Here is a tiny trained network, its code and every weight. The questions are about switching its units off for an input and a class, where a switched-off unit gives its printed mean instead of its output.

import numpy as np


def w(rows, s, z=0):
    codes = np.array(rows[::2]) - 128.0
    scale = np.full(codes.shape[1], s)
    scale[-1] = z or s
    return codes * scale


def f(y):
    return np.maximum(y, 0)


def log_softmax(a):
    a = a - a.max(-1, keepdims=True)
    return a - np.log(np.exp(a).sum(-1, keepdims=True))


def net(x, mask):
    res = np.array(x, float).reshape(1, 8) / 4 @ E
    y = f(res @ A[0][:, :-1].T + A[0][:, -1])
    res = res + np.where(mask, y, B[0][:, -1]) @ B[0][:, :-1]
    return log_softmax(res[-1] @ U[:, :-1].T + U[:, -1])


A, B = {}, {}
E = w([
[128,139,133,140,127,130,137],'x0',
[192,125,195,118,4,98,119],'x1',
[191,94,97,239,134,181,83],'x2',
[127,115,124,120,129,124,122],'x3',
[203,95,132,74,175,170,204],'x4',
[129,136,129,140,129,127,138],'x5',
[132,121,117,124,130,118,125],'x6',
[132,134,124,132,129,125,130],'x7',
],0.011)
A[0] = w([
[116,160,126,62,215,87,213,23],'N0',
[179,81,121,221,131,173,95,192],'N1',
[79,173,106,157,120,142,47,199],'N2',
[76,85,142,127,136,136,126,173],'N3',
[125,168,94,97,80,112,104,131],'N4',
[120,191,132,109,69,23,103,129],'N5',
[217,83,103,159,195,144,152,98],'N6',
[39,139,96,189,100,121,54,127],'N7',
[170,98,95,161,198,234,161,94],'N8',
[178,71,206,83,144,167,229,226],'N9',
[99,222,168,60,51,82,56,134],'N10',
[1,186,39,124,246,102,141,130],'N11',
[99,158,172,141,65,86,70,109],'N12',
[129,116,118,185,162,103,147,109],'N13',
[178,110,64,147,211,180,105,99],'N14',
[71,174,93,191,107,131,105,190],'N15',
[164,130,59,121,198,204,149,126],'N16',
[106,191,129,212,141,94,197,121],'N17',
[95,153,190,112,61,39,73,124],'N18',
[212,101,142,66,140,131,229,51],'N19',
[240,106,175,116,52,163,116,202],'N20',
[30,120,79,128,174,148,153,144],'N21',
[208,117,124,214,112,153,26,3],'N22',
[65,156,131,195,146,119,31,41],'N23',
[121,130,169,155,99,74,130,127],'N24',
[224,94,142,71,148,126,243,76],'N25',
[238,116,186,124,76,114,108,2],'N26',
[166,120,219,101,32,97,93,155],'N27',
[216,99,90,254,97,187,7,89],'N28',
[66,51,99,203,79,137,106,117],'N29',
[217,106,139,120,23,152,138,19],'N30',
[83,165,136,157,84,82,126,123],'N31',
],0.007,0.0073)
B[0] = w([
[214,180,90,146,86,197,70,174],'N0',
[192,124,67,160,133,189,55,225],'N1',
[101,94,176,94,98,81,162,207],'N2',
[165,154,117,126,123,132,109,166],'N3',
[124,133,95,153,175,126,139,151],'N4',
[92,70,104,159,175,147,111,180],'N5',
[105,122,78,156,161,150,93,180],'N6',
[156,176,176,50,61,123,147,198],'N7',
[103,78,37,185,146,172,89,196],'N8',
[176,176,111,130,92,166,82,233],'N9',
[92,78,80,200,181,159,133,197],'N10',
[149,184,224,33,87,73,160,253],'N11',
[92,55,103,160,210,140,118,169],'N12',
[117,143,94,143,124,114,104,150],'N13',
[104,97,101,169,142,185,131,191],'N14',
[108,106,159,90,116,93,151,201],'N15',
[113,90,82,175,132,176,67,196],'N16',
[157,125,118,139,110,97,114,150],'N17',
[85,84,84,178,177,130,129,188],'N18',
[111,159,245,71,87,81,182,176],'N19',
[55,85,196,79,160,39,194,220],'N20',
[139,171,189,47,87,114,147,204],'N21',
[85,84,254,59,119,55,201,172],'N22',
[220,237,90,108,44,190,62,172],'N23',
[106,84,114,137,151,180,120,154],'N24',
[112,159,192,67,108,83,132,189],'N25',
[227,227,100,80,74,211,64,158],'N26',
[85,90,139,150,186,121,121,207],'N27',
[144,178,226,28,63,83,151,232],'N28',
[139,176,147,74,83,125,147,173],'N29',
[186,193,137,51,83,152,100,164],'N30',
[135,106,117,157,146,149,130,162],'N31',
],0.0074,0.011)
U = w([
[82,116,177,89,104,60,218,49],'0',
[198,181,127,98,81,156,71,253],'1',
[104,75,41,247,163,179,67,65],'2',
],0.011,0.0021)

Each question gives the input, the list of numbers given to net, and the class t.
The units are the neurons (one row each of A and B). Each row of codes is followed by its name. A weight is (code - 128) times the scale printed after its matrix; where a second scale follows, it is the last column's (A, B and U).
mask holds one flag per neuron, in row order. A switched-off neuron (its flag False) gives its mean, the last column of its row in B, instead of its output. The means were averaged over made-up inputs and are rounded, as every weight is.
A unit's drop is (log p(t) with every unit on - log p(t) with that unit switched off) / (log p(t) with every unit on - log p(t) with every unit switched off).
The circuit of an input: a set's keep is (log p(t) with only the set's units on - log p(t) with every unit switched off) / (log p(t) with every unit on - log p(t) with every unit switched off). Starting from the 12 units with the biggest drops (on a tie, the unit counted first), units are removed one at a time, each time the one whose removal leaves the highest keep (on an exact tie, the one counted first), for as long as the keep stays at least 0.8.
circuit, biggest first: the units of the circuit, biggest drop first
k most important neurons: the k neurons with the biggest drops, biggest first
drop when u is switched off: that unit's drop, to one decimal
input [8,-5,-8,-3,6,-2,0,2], class 1: circuit, biggest first	N0
input [5,-8,6,3,0,-2,-7,-4], class 1: 4 most important neurons	N11, N28, N21, N10
input [8,-7,1,-1,7,8,1,-7], class 2: 3 most important neurons	N8, N16, N28
input [-7,2,-3,3,-1,-2,-7,0], class 2: 2 most important neurons	N11, N28
input [2,1,6,5,-7,-3,3,-2], class 0: 2 most important neurons	N22, N2
input [-3,-2,-4,-5,8,7,-6,5], class 1: 2 most important neurons	N0, N9
input [-7,7,-1,4,0,-1,3,-5], class 2: 2 most important neurons	N11, N28
input [-3,2,0,-3,0,0,-4,5], class 2: 2 most important neurons	N11, N28
input [8,7,6,5,-3,-1,-1,0], class 0: 2 most important neurons	N20, N22
input [7,-4,-4,-8,4,2,5,8], class 1: 2 most important neurons	N0, N20
input [-7,-4,-4,-1,2,-8,-6,7], class 1: 2 most important neurons	N20, N0
input [0,7,-1,-8,2,2,-1,-3], class 0: 2 most important neurons	N20, N1
input [-7,-7,7,-8,-6,-1,1,-7], class 1: drop when N23 is switched off	0.2
input [-5,1,-8,-4,-3,1,4,-1], class 2: drop when N28 is switched off	0.1
input [6,7,3,-2,-1,5,-6,7], class 0: circuit, biggest first	N20
input [6,4,4,4,-2,-1,8,-5], class 0: drop when N20 is switched off	0.1
